Below is a small trained network, with its code and all its weights. Each question gives an input and a class and asks what happens when units are switched off, that is, made to give their printed mean instead of their output.

import numpy as np


def w(rows, s, z=0):
    codes = np.array(rows[::2]) - 128.0
    scale = np.full(codes.shape[1], s)
    scale[-1] = z or s
    return codes * scale


def norm(h):
    return h / np.sqrt((h * h).mean(-1, keepdims=True) + 1e-5)


def f(y):
    return np.maximum(y, 0)


def log_softmax(a):
    a = a - a.max(-1, keepdims=True)
    return a - np.log(np.exp(a).sum(-1, keepdims=True))


def net(x, mask):
    res = np.array(x, float).reshape(1, 4) / 4 @ E
    u = 0
    for l in range(3):
        y = f(norm(res) @ A[l][:, :-1].T + A[l][:, -1])
        res = res + np.where(mask[u : u + 13], y, B[l][:, -1]) @ B[l][:, :-1]
        u += 13
    return log_softmax(norm(res)[-1] @ U[:, :-1].T + U[:, -1])


A, B = {}, {}
E = w([
[36,159,255,145,55,191],'x0',
[104,147,135,215,182,28],'x1',
[211,89,150,94,178,129],'x2',
[82,80,133,36,131,208],'x3',
],0.0074)
A[0] = w([
[187,152,93,123,177,93,124],'L0N0',
[170,134,156,88,103,175,59],'L0N1',
[5,149,132,173,88,110,87],'L0N2',
[69,162,126,132,90,99,47],'L0N3',
[134,129,195,114,145,121,102],'L0N4',
[76,133,129,146,105,144,65],'L0N5',
[99,130,177,114,173,93,2],'L0N6',
[137,96,136,66,124,148,41],'L0N7',
[135,150,100,124,142,162,207],'L0N8',
[69,129,161,147,122,79,89],'L0N9',
[174,107,67,105,143,67,149],'L0N10',
[111,65,122,63,157,188,31],'L0N11',
[101,82,112,69,94,194,97],'L0N12',
],0.012,0.0047)
B[0] = w([
[217,59,27,122,109,48,226],'L0N0',
[172,161,129,113,174,209,196],'L0N1',
[33,168,101,201,148,172,248],'L0N2',
[41,212,60,153,86,173,174],'L0N3',
[200,181,149,142,164,187,170],'L0N4',
[54,69,28,176,212,87,171],'L0N5',
[215,14,200,133,158,111,140],'L0N6',
[40,161,239,26,103,152,184],'L0N7',
[198,103,196,191,133,42,192],'L0N8',
[81,89,198,187,129,167,185],'L0N9',
[136,140,26,156,187,52,247],'L0N10',
[30,208,197,42,103,37,224],'L0N11',
[87,169,183,35,254,94,255],'L0N12',
],0.0067,0.0068)
A[1] = w([
[52,118,93,169,25,124,138],'L1N0',
[14,166,105,215,83,147,38],'L1N1',
[130,199,184,107,164,113,175],'L1N2',
[101,110,126,30,144,116,28],'L1N3',
[117,183,238,123,133,245,131],'L1N4',
[113,144,174,214,217,152,210],'L1N5',
[135,57,221,177,124,99,4],'L1N6',
[160,9,141,151,141,112,46],'L1N7',
[112,86,221,171,160,198,163],'L1N8',
[103,150,124,157,191,114,240],'L1N9',
[86,2,196,102,116,133,109],'L1N10',
[149,122,16,125,42,85,74],'L1N11',
[100,51,197,177,213,155,182],'L1N12',
],0.0089,0.0045)
B[1] = w([
[51,146,43,128,133,137,181],'L1N0',
[31,188,49,146,131,179,223],'L1N1',
[159,94,152,60,85,168,220],'L1N2',
[1,174,221,10,111,186,175],'L1N3',
[193,65,65,131,156,138,254],'L1N4',
[123,120,132,160,58,112,236],'L1N5',
[149,142,227,139,87,111,136],'L1N6',
[107,228,126,127,115,106,145],'L1N7',
[188,105,108,135,94,79,209],'L1N8',
[102,109,160,106,140,53,250],'L1N9',
[144,209,165,126,99,77,151],'L1N10',
[151,53,128,121,220,120,184],'L1N11',
[136,158,121,140,36,120,202],'L1N12',
],0.0094,0.0078)
A[2] = w([
[191,71,122,72,147,141,71],'L2N0',
[59,138,105,178,145,113,16],'L2N1',
[53,154,107,213,151,213,94],'L2N2',
[104,199,195,7,152,170,17],'L2N3',
[202,182,122,146,153,205,69],'L2N4',
[158,72,96,133,203,61,17],'L2N5',
[161,106,118,24,91,213,167],'L2N6',
[208,179,84,106,170,103,169],'L2N7',
[162,168,142,196,99,43,135],'L2N8',
[111,132,151,51,140,131,51],'L2N9',
[172,85,127,120,136,159,2],'L2N10',
[103,54,175,74,72,141,90],'L2N11',
[171,94,118,118,121,171,45],'L2N12',
],0.011,0.0057)
B[2] = w([
[61,135,119,156,108,195,183],'L2N0',
[96,220,101,108,93,188,180],'L2N1',
[77,229,77,83,88,67,224],'L2N2',
[149,98,233,94,250,108,254],'L2N3',
[134,58,90,93,82,173,135],'L2N4',
[133,67,86,195,123,91,217],'L2N5',
[45,130,139,76,175,201,239],'L2N6',
[107,92,56,207,181,163,222],'L2N7',
[182,128,186,71,131,164,202],'L2N8',
[112,182,220,55,229,134,195],'L2N9',
[145,92,84,140,113,191,132],'L2N10',
[97,169,116,73,148,31,192],'L2N11',
[128,119,105,151,103,155,136],'L2N12',
],0.011,0.0076)
U = w([
[41,232,66,140,71,94,252],'0',
[195,49,34,170,217,29,129],'1',
[181,56,115,93,129,220,44],'2',
[84,136,214,5,252,126,156],'3',
[223,133,203,152,46,91,68],'4',
],0.017,0.0037)

Each question gives the input, the list of numbers given to net, and the class t.
The units are the neurons (one row each of A and B). Each row of codes is followed by its name. A weight is (code - 128) times the scale printed after its matrix; where a second scale follows, it is the last column's (A, B and U).
mask holds one flag per neuron, layer by layer. A switched-off neuron (its flag False) gives its mean, the last column of its row in B, instead of its output. The means were averaged over made-up inputs and are rounded, as every weight is.
A unit's drop is (log p(t) with every unit on - log p(t) with that unit switched off) / (log p(t) with every unit on - log p(t) with every unit switched off).
unit that matters most: the unit with the biggest drop
k most important neurons: the k neurons with the biggest drops, biggest first
k most important neurons of layer l: the k neurons of layer l with the biggest drops, biggest first
drop when u is switched off: that unit's drop, to one decimal
input [4,-4,2,-3], class 2: 2 most important neurons	L1N4; L0N11
input [-2,4,-2,3], class 1: 4 most important neurons	L0N10; L0N0; L0N7; L1N3
input [0,8,2,-2], class 4: unit that matters most	L0N9
input [1,7,8,5], class 4: 2 most important neurons	L0N12; L0N6
input [-5,-5,3,0], class 1: 3 most important neurons of layer 2	L2N7; L2N5; L2N8
input [6,1,5,1], class 2: 2 most important neurons	L1N4; L0N4
input [4,3,2,-4], class 0: 3 most important neurons	L1N1; L0N2; L0N12
input [-5,-6,-1,-1], class 1: 3 most important neurons	L0N10; L0N0; L0N8
input [3,7,2,1], class 4: 2 most important neurons	L0N6; L1N8
input [8,-1,7,-5], class 2: 3 most important neurons	L1N4; L0N4; L0N8
input [-2,1,-4,-6], class 1: 2 most important neurons of layer 1	L1N11; L1N3
input [7,8,5,1], class 4: drop when L0N6 is switched off	0.3
input [6,-6,6,-4], class 2: drop when L0N4 is switched off	0.1
input [5,7,4,2], class 4: most important neuron of layer 0	L0N6
input [7,8,5,-2], class 4: drop when L0N6 is switched off	0.2
input [2,2,-3,6], class 0: drop when L0N2 is switched off	1.2
